Below is a small trained network, with its code and all its weights. Each question gives an input and a target symbol and asks what happens when units are switched off, that is, made to give their printed mean instead of their output.

import numpy as np


def w(rows, s, z=0):
    codes = np.array(rows[::2]) - 128.0
    scale = np.full(codes.shape[1], s)
    scale[-1] = z or s
    return codes * scale


def f(y):
    return np.maximum(y, 0)


def softmax(a):
    e = np.exp(a - a.max(-1, keepdims=True))
    return e / e.sum(-1, keepdims=True)


def log_softmax(a):
    a = a - a.max(-1, keepdims=True)
    return a - np.log(np.exp(a).sum(-1, keepdims=True))


def net(x, mask):
    ids = ['ΞΣΨΩαβγμτφ'.index(c) for c in x.split()]
    T = len(ids)
    res = E[ids] + P[:T]
    r = res
    for j in range(3):
        rows = slice(3 * j, 3 * j + 3)
        q, k, v = (r @ M[0][rows].T for M in (Q, K, V))
        z = softmax(np.where(np.tri(T) > 0, q @ k.T / 3**0.5, -1e9)) @ v
        o = O[0][rows]
        res = res + np.where(mask[j], z, o[:, -1]) @ o[:, :-1]
    y = f(res @ A[0][:, :-1].T + A[0][:, -1])
    res = res + np.where(mask[3:7], y, B[0][:, -1]) @ B[0][:, :-1]
    return log_softmax(res[-1] @ U[:, :-1].T + U[:, -1])


Q, K, V, O, A, B = {}, {}, {}, {}, {}, {}
E = w([
[64,168,198,3],'Ξ',
[110,198,140,55],'Σ',
[124,160,179,106],'Ψ',
[111,61,119,169],'Ω',
[109,123,115,123],'α',
[157,204,158,114],'β',
[145,212,139,183],'γ',
[140,74,237,68],'μ',
[150,121,149,216],'τ',
[160,5,74,75],'φ',
],0.013)
P = w([
[3,194,147,206],'0',
[60,175,148,210],'1',
[102,170,169,183],'2',
[148,129,162,145],'3',
[219,96,167,111],'4',
[237,108,172,91],'5',
[201,100,168,92],'6',
],0.0059)
Q[0] = w([
[92,169,185,181],'H0',
[133,122,13,170],'H0',
[190,137,63,118],'H0',
[58,234,106,54],'H1',
[126,250,164,83],'H1',
[168,151,164,195],'H1',
[174,159,78,201],'H2',
[139,203,154,91],'H2',
[122,85,40,186],'H2',
],0.011)
K[0] = w([
[119,162,154,182],'H0',
[28,149,115,125],'H0',
[88,152,153,127],'H0',
[123,247,128,117],'H1',
[183,196,167,153],'H1',
[161,74,100,164],'H1',
[84,164,111,175],'H2',
[161,131,132,135],'H2',
[78,177,101,167],'H2',
],0.016)
V[0] = w([
[148,207,3,143],'H0',
[116,166,87,112],'H0',
[90,143,172,7],'H0',
[120,52,158,135],'H1',
[108,81,100,142],'H1',
[167,140,146,150],'H1',
[146,27,113,173],'H2',
[107,131,208,143],'H2',
[194,227,194,68],'H2',
],0.011)
O[0] = w([
[226,82,27,80,18],'H0',
[241,88,46,66,112],'H0',
[38,50,72,204,222],'H0',
[112,203,119,95,110],'H1',
[123,151,64,82,86],'H1',
[170,109,65,184,127],'H1',
[106,68,255,105,12],'H2',
[129,244,155,141,241],'H2',
[130,250,42,118,253],'H2',
],0.0062)
A[0] = w([
[189,168,203,31,4],'N0',
[136,239,210,254,49],'N1',
[201,96,219,205,100],'N2',
[122,128,193,200,128],'N3',
],0.0096,0.0031)
B[0] = w([
[221,159,129,157,151],'N0',
[107,1,56,41,254],'N1',
[67,188,66,177,148],'N2',
[201,137,135,180,170],'N3',
],0.0088,0.015)
U = w([
[161,54,14,199,160],'Ξ',
[205,123,81,129,183],'Σ',
[153,111,139,61,145],'Ψ',
[106,98,209,214,254],'Ω',
[110,151,122,151,134],'α',
[167,104,125,88,120],'β',
[102,170,83,204,131],'γ',
[2,144,112,156,40],'μ',
[112,125,134,124,104],'τ',
[85,19,181,64,114],'φ',
],0.0085,0.0072)

Each question gives the input, a string of symbols that net reads in full, and the target symbol t.
The units are the heads (3 rows each of Q, K, V and O) and the neurons (one row each of A and B). Each row of codes is followed by its name. A weight is (code - 128) times the scale printed after its matrix; where a second scale follows, it is the last column's (O, A, B and U).
mask holds one flag per unit, heads first, then neurons. A switched-off unit (its flag False) gives its mean, the last column of its rows in O or B, instead of its output. The means were averaged over made-up inputs and are rounded, as every weight is.
A unit's drop is (log p(t) with every unit on - log p(t) with that unit switched off) / (log p(t) with every unit on - log p(t) with every unit switched off).
The circuit of an input: a set's keep is (log p(t) with only the set's units on - log p(t) with every unit switched off) / (log p(t) with every unit on - log p(t) with every unit switched off). Starting from all 7 units, units are removed one at a time, each time the one whose removal leaves the highest keep (on an exact tie, the one counted first), for as long as the keep stays at least 0.8.
circuit, biggest first: the units of the circuit, biggest drop first
most important unit: the unit with the biggest drop
top k neurons: the k neurons with the biggest drops, biggest first
heads that matter: for each layer, one digit per head in row order, 1 if its drop is at least 0.15 and else 0, layers parted by /
drop of u: that unit's drop, to one decimal
input Ω Ξ Ω Ω, target Ω: circuit, biggest first -> H2, N1
input α μ Σ, target φ: most important unit -> N1
input Ω Ω μ φ, target Ω: circuit, biggest first -> N1, H2
input Σ Ξ Σ Ξ Ξ β, target Ξ: circuit, biggest first -> H0, H1
input Ξ μ μ Ξ, target φ: heads that matter -> 100
input β Ξ Ψ φ Ψ, target Ω: top 2 neurons -> N1, N3
input Ξ φ Ξ Σ, target Ω: circuit, biggest first -> N1, H2
input Ξ μ μ, target φ: heads that matter -> 100
input γ Ω Ξ Ξ φ μ, target Ω: circuit, biggest first -> H2, N1
input Ψ μ γ, target Ξ: heads that matter -> 010
input Ξ Ξ β, target Ξ: circuit, biggest first -> N1, H2
input Ψ Ξ Ξ Ξ, target μ: circuit, biggest first -> H0, H2, N3
input Ξ γ Ξ μ Ξ, target φ: circuit, biggest first -> H0, N1, H2
input Σ μ Ψ, target φ: top 2 neurons -> N1, N0
input β Ξ Ξ Ξ Ξ Ξ, target μ: circuit, biggest first -> H0, H2
input Ξ Ξ Σ τ γ μ Ψ, target φ: circuit, biggest first -> N1, H0
input φ β φ α Ξ, target Ω: circuit, biggest first -> N1, H2
input Ξ Ψ μ, target φ: top 2 neurons -> N1, N0
input Ω Ψ Ω Ξ Ξ Ω, target Ω: drop of H2 -> 0.6
input Ξ μ Ξ γ α φ Ξ, target Ω: drop of H2 -> 0.6
input Ξ μ γ, target Ξ: drop of N1 -> 0.6
input Ω γ Ω Ξ, target Σ: drop of N3 -> -0.1
